Below are the code and all the weights of a small trained network. Each question names an input and a class and asks about switching units off, where a switched-off unit gives its printed mean instead of its output.

import numpy as np


def w(rows, s, z=0):
    codes = np.array(rows[::2]) - 128.0
    scale = np.full(codes.shape[1], s)
    scale[-1] = z or s
    return codes * scale


def f(y):
    return y / 2 * (1 + np.tanh(0.7978845608 * (y + 0.044715 * y**3)))


def log_softmax(a):
    a = a - a.max(-1, keepdims=True)
    return a - np.log(np.exp(a).sum(-1, keepdims=True))


def net(x, mask):
    res = np.array(x, float).reshape(1, 4) / 4 @ E
    y = f(res @ A[0][:, :-1].T + A[0][:, -1])
    res = res + np.where(mask, y, B[0][:, -1]) @ B[0][:, :-1]
    return log_softmax(res[-1] @ U[:, :-1].T + U[:, -1])


A, B = {}, {}
E = w([
[137,135,121,122,130,129,133],'x0',
[254,150,206,121,159,167,61],'x1',
[112,134,80,74,115,121,35],'x2',
[187,160,85,192,40,135,105],'x3',
],0.017)
A[0] = w([
[82,126,148,131,127,138,172,118],'neuron 1',
[100,99,58,103,143,62,78,153],'neuron 2',
[97,77,70,68,171,65,178,162],'neuron 3',
[127,148,163,179,144,107,134,130],'neuron 4',
[139,146,68,182,67,107,183,124],'neuron 5',
[152,151,113,101,126,174,17,136],'neuron 6',
[78,80,156,91,183,94,217,171],'neuron 7',
[71,141,177,36,157,121,75,133],'neuron 8',
[148,99,185,152,103,183,247,254],'neuron 9',
[203,131,171,195,153,144,145,141],'neuron 10',
[137,131,192,93,221,143,106,120],'neuron 11',
[119,54,140,113,227,117,165,180],'neuron 12',
],0.011,0.0088)
B[0] = w([
[114,116,77,210,188,119,113,171],'neuron 1',
[75,120,131,86,70,130,13,221],'neuron 2',
[98,121,92,117,154,204,131,239],'neuron 3',
[91,178,127,158,190,91,139,154],'neuron 4',
[80,146,50,160,71,49,153,224],'neuron 5',
[202,65,62,126,172,122,112,233],'neuron 6',
[145,71,76,137,167,190,123,248],'neuron 7',
[108,68,168,66,125,89,172,227],'neuron 8',
[161,169,115,186,210,124,173,254],'neuron 9',
[125,172,198,188,164,112,122,231],'neuron 10',
[189,149,184,54,158,55,199,240],'neuron 11',
[145,100,150,114,255,186,102,234],'neuron 12',
],0.0099,0.015)
U = w([
[203,56,39,210,172,214,88,253],'0',
[41,203,77,201,99,84,240,161],'1',
[121,203,190,114,187,156,193,75],'2',
[179,227,163,255,102,125,108,33],'3',
[39,102,109,59,121,209,87,161],'4',
[80,182,56,119,26,97,51,66],'5',
[150,93,138,43,121,77,150,94],'6',
],0.0094,0.0031)

Each question gives the input, the list of numbers given to net, and the class t.
The units are the neurons (one row each of A and B). Each row of codes is followed by its name. A weight is (code - 128) times the scale printed after its matrix; where a second scale follows, it is the last column's (A, B and U).
mask holds one flag per neuron, in row order. A switched-off neuron (its flag False) gives its mean, the last column of its row in B, instead of its output. The means were averaged over made-up inputs and are rounded, as every weight is.
A unit's drop is (log p(t) with every unit on - log p(t) with that unit switched off) / (log p(t) with every unit on - log p(t) with every unit switched off).
The circuit of an input: a set's keep is (log p(t) with only the set's units on - log p(t) with every unit switched off) / (log p(t) with every unit on - log p(t) with every unit switched off). Starting from all 12 units, units are removed one at a time, each time the one whose removal leaves the highest keep (on an exact tie, the one counted first), for as long as the keep stays at least 0.8.
units of the circuit, in order: the units of the circuit, biggest drop first
k most important neurons: the k neurons with the biggest drops, biggest first
drop when u is switched off: that unit's drop, to one decimal
input [-2,5,1,-3], class 6: units of the circuit, in order	(neuron 9; neuron 11)
input [5,0,2,-4], class 4: units of the circuit, in order	(neuron 9; neuron 6)
input [2,-8,-6,0], class 0: units of the circuit, in order	(neuron 7)
input [-8,6,1,-2], class 6: units of the circuit, in order	(neuron 9; neuron 11)
input [-4,-2,-1,1], class 1: 2 most important neurons	(neuron 6; neuron 12)
input [-7,3,0,8], class 3: units of the circuit, in order	(neuron 7; neuron 10)
input [-7,0,3,4], class 5: units of the circuit, in order	(neuron 12; neuron 9)
input [-1,-8,1,-5], class 4: 2 most important neurons	(neuron 2; neuron 6)
input [5,0,3,-2], class 4: 2 most important neurons	(neuron 11; neuron 9)
input [3,8,2,-7], class 6: drop when neuron 6 is switched off	0.1
input [-6,3,6,-7], class 6: drop when neuron 11 is switched off	0.2
input [-6,8,3,-8], class 6: drop when neuron 5 is switched off	0.0
input [-5,-8,7,1], class 5: drop when neuron 2 is switched off	0.2
input [2,-1,-5,5], class 1: units of the circuit, in order	(neuron 5)
